Below is a small trained network, with its code and all its weights. Each question gives an input and a class and asks what happens when units are switched off, that is, made to give their printed mean instead of their output.

import numpy as np


def w(rows, s, z=0):
    codes = np.array(rows[::2]) - 128.0
    scale = np.full(codes.shape[1], s)
    scale[-1] = z or s
    return codes * scale


def norm(h):
    return h / np.sqrt((h * h).mean(-1, keepdims=True) + 1e-5)


def f(y):
    return y / 2 * (1 + np.tanh(0.7978845608 * (y + 0.044715 * y**3)))


def log_softmax(a):
    a = a - a.max(-1, keepdims=True)
    return a - np.log(np.exp(a).sum(-1, keepdims=True))


def net(x, mask):
    res = np.array(x, float).reshape(1, 5) / 4 @ E
    u = 0
    for l in range(3):
        y = f(norm(res) @ A[l][:, :-1].T + A[l][:, -1])
        res = res + np.where(mask[u : u + 6], y, B[l][:, -1]) @ B[l][:, :-1]
        u += 6
    return log_softmax(norm(res)[-1] @ U[:, :-1].T + U[:, -1])


A, B = {}, {}
E = w([
[139,141,99,158,37,124,144],'x0',
[126,75,92,17,91,110,138],'x1',
[67,206,109,107,119,5,38],'x2',
[223,191,22,111,161,179,76],'x3',
[98,171,199,84,77,221,37],'x4',
],0.0025)
A[0] = w([
[121,92,102,136,113,132,98,1],'L0N0',
[145,157,97,180,2,123,157,64],'L0N1',
[74,172,107,124,141,107,126,33],'L0N2',
[134,145,150,205,142,133,105,27],'L0N3',
[117,123,167,91,246,132,118,18],'L0N4',
[107,147,128,215,146,147,111,21],'L0N5',
],0.0084,0.0035)
B[0] = w([
[129,86,102,116,157,85,164,45],'L0N0',
[86,61,138,76,254,135,70,248],'L0N1',
[223,74,168,139,116,118,114,121],'L0N2',
[165,185,172,91,148,109,182,132],'L0N3',
[81,51,121,81,223,132,74,167],'L0N4',
[167,177,173,90,148,112,176,139],'L0N5',
],0.011,0.0016)
A[1] = w([
[184,140,84,120,148,153,113,72],'L1N0',
[142,150,125,125,117,55,85,41],'L1N1',
[129,101,100,9,86,113,159,1],'L1N2',
[106,83,191,134,109,104,159,87],'L1N3',
[145,105,87,154,161,75,172,90],'L1N4',
[167,82,139,141,133,192,172,72],'L1N5',
],0.011,0.0027)
B[1] = w([
[2,163,85,175,138,66,158,229],'L1N0',
[180,22,168,151,84,88,151,192],'L1N1',
[182,239,219,164,226,137,170,210],'L1N2',
[90,196,12,159,159,103,119,248],'L1N3',
[106,168,193,81,96,241,54,226],'L1N4',
[189,70,177,123,79,11,57,254],'L1N5',
],0.009,0.0024)
A[2] = w([
[84,136,163,89,29,254,115,44],'L2N0',
[43,127,56,177,90,142,205,61],'L2N1',
[114,103,132,129,111,190,164,70],'L2N2',
[136,126,130,142,128,157,135,1],'L2N3',
[192,88,181,101,129,179,149,114],'L2N4',
[174,121,81,63,71,161,222,72],'L2N5',
],0.0081,0.0033)
B[2] = w([
[142,160,147,132,85,184,76,245],'L2N0',
[110,140,72,142,120,121,132,248],'L2N1',
[117,131,137,109,117,105,122,33],'L2N2',
[87,190,230,193,213,13,4,11],'L2N3',
[92,151,81,150,123,101,148,207],'L2N4',
[86,159,71,96,165,168,67,38],'L2N5',
],0.013,0.0013)
U = w([
[85,45,127,65,231,147,82,153],'0',
[198,41,160,159,39,47,129,166],'1',
[177,237,193,134,176,129,214,149],'2',
[46,175,2,180,104,98,139,134],'3',
[134,167,158,122,49,227,58,127],'4',
[148,93,83,112,113,170,184,3],'5',
],0.0097,0.0044)

Each question gives the input, the list of numbers given to net, and the class t.
The units are the neurons (one row each of A and B). Each row of codes is followed by its name. A weight is (code - 128) times the scale printed after its matrix; where a second scale follows, it is the last column's (A, B and U).
mask holds one flag per neuron, layer by layer. A switched-off neuron (its flag False) gives its mean, the last column of its row in B, instead of its output. The means were averaged over made-up inputs and are rounded, as every weight is.
A unit's drop is (log p(t) with every unit on - log p(t) with that unit switched off) / (log p(t) with every unit on - log p(t) with every unit switched off).
The circuit of an input: a set's keep is (log p(t) with only the set's units on - log p(t) with every unit switched off) / (log p(t) with every unit on - log p(t) with every unit switched off). Starting from the 12 units with the biggest drops (on a tie, the unit counted first), units are removed one at a time, each time the one whose removal leaves the highest keep (on an exact tie, the one counted first), for as long as the keep stays at least 0.8.
units of the circuit, in order: the units of the circuit, biggest drop first
k most important neurons: the k neurons with the biggest drops, biggest first
k most important neurons of layer l: the k neurons of layer l with the biggest drops, biggest first
input [-2,8,-7,2,-4], class 2: units of the circuit, in order	(L1N2)
input [-8,-7,-7,2,6], class 0: 2 most important neurons of layer 0	(L0N4; L0N2)
input [-8,-3,-2,5,8], class 0: 3 most important neurons	(L0N4; L1N4; L1N0)
input [4,-6,-7,3,4], class 1: 2 most important neurons	(L1N5; L1N2)
input [3,6,5,-5,-3], class 2: 2 most important neurons of layer 1	(L1N2; L1N5)
input [1,-2,7,-7,-5], class 1: 2 most important neurons	(L1N1; L1N0)
input [-5,-6,-6,-7,-5], class 3: 2 most important neurons of layer 0	(L0N1; L0N2)
input [-4,-8,-5,6,2], class 2: 2 most important neurons	(L0N5; L0N3)
input [-5,-3,-7,7,-8], class 4: 2 most important neurons	(L1N4; L0N1)
input [-2,-1,2,-2,-1], class 5: units of the circuit, in order	(L1N5; L1N0)
input [-7,8,7,6,-1], class 2: 3 most important neurons	(L1N2; L0N1; L1N5)
input [-4,-1,2,7,3], class 3: 2 most important neurons	(L1N0; L0N1)
input [6,-7,-4,-8,-4], class 3: 3 most important neurons	(L1N3; L1N2; L0N4)
input [-8,-4,4,8,8], class 0: units of the circuit, in order	(L0N4)
input [-6,-8,-8,-3,1], class 1: 2 most important neurons	(L1N5; L0N1)
input [-1,-1,6,5,-7], class 4: 2 most important neurons	(L1N4; L1N5)
input [4,6,-2,6,-3], class 2: 2 most important neurons	(L1N2; L1N3)
input [-5,6,-5,8,-6], class 3: 4 most important neurons	(L1N0; L0N1; L0N5; L0N3)
input [1,-4,-6,-5,-8], class 4: 2 most important neurons	(L1N4; L0N2)
input [1,6,2,4,-8], class 4: units of the circuit, in order	(L1N4)
input [7,8,7,-6,-6], class 2: 3 most important neurons of layer 1	(L1N2; L1N5; L1N4)
input [-8,-5,3,8,-4], class 0: 2 most important neurons of layer 2	(L2N4; L2N1)
input [-5,1,-2,7,-8], class 4: 2 most important neurons of layer 1	(L1N4; L1N3)
input [-6,2,-6,7,-7], class 3: 4 most important neurons of layer 0	(L0N1; L0N2; L0N5; L0N3)
input [-5,3,4,-6,4], class 3: 3 most important neurons of layer 1	(L1N3; L1N5; L1N4)
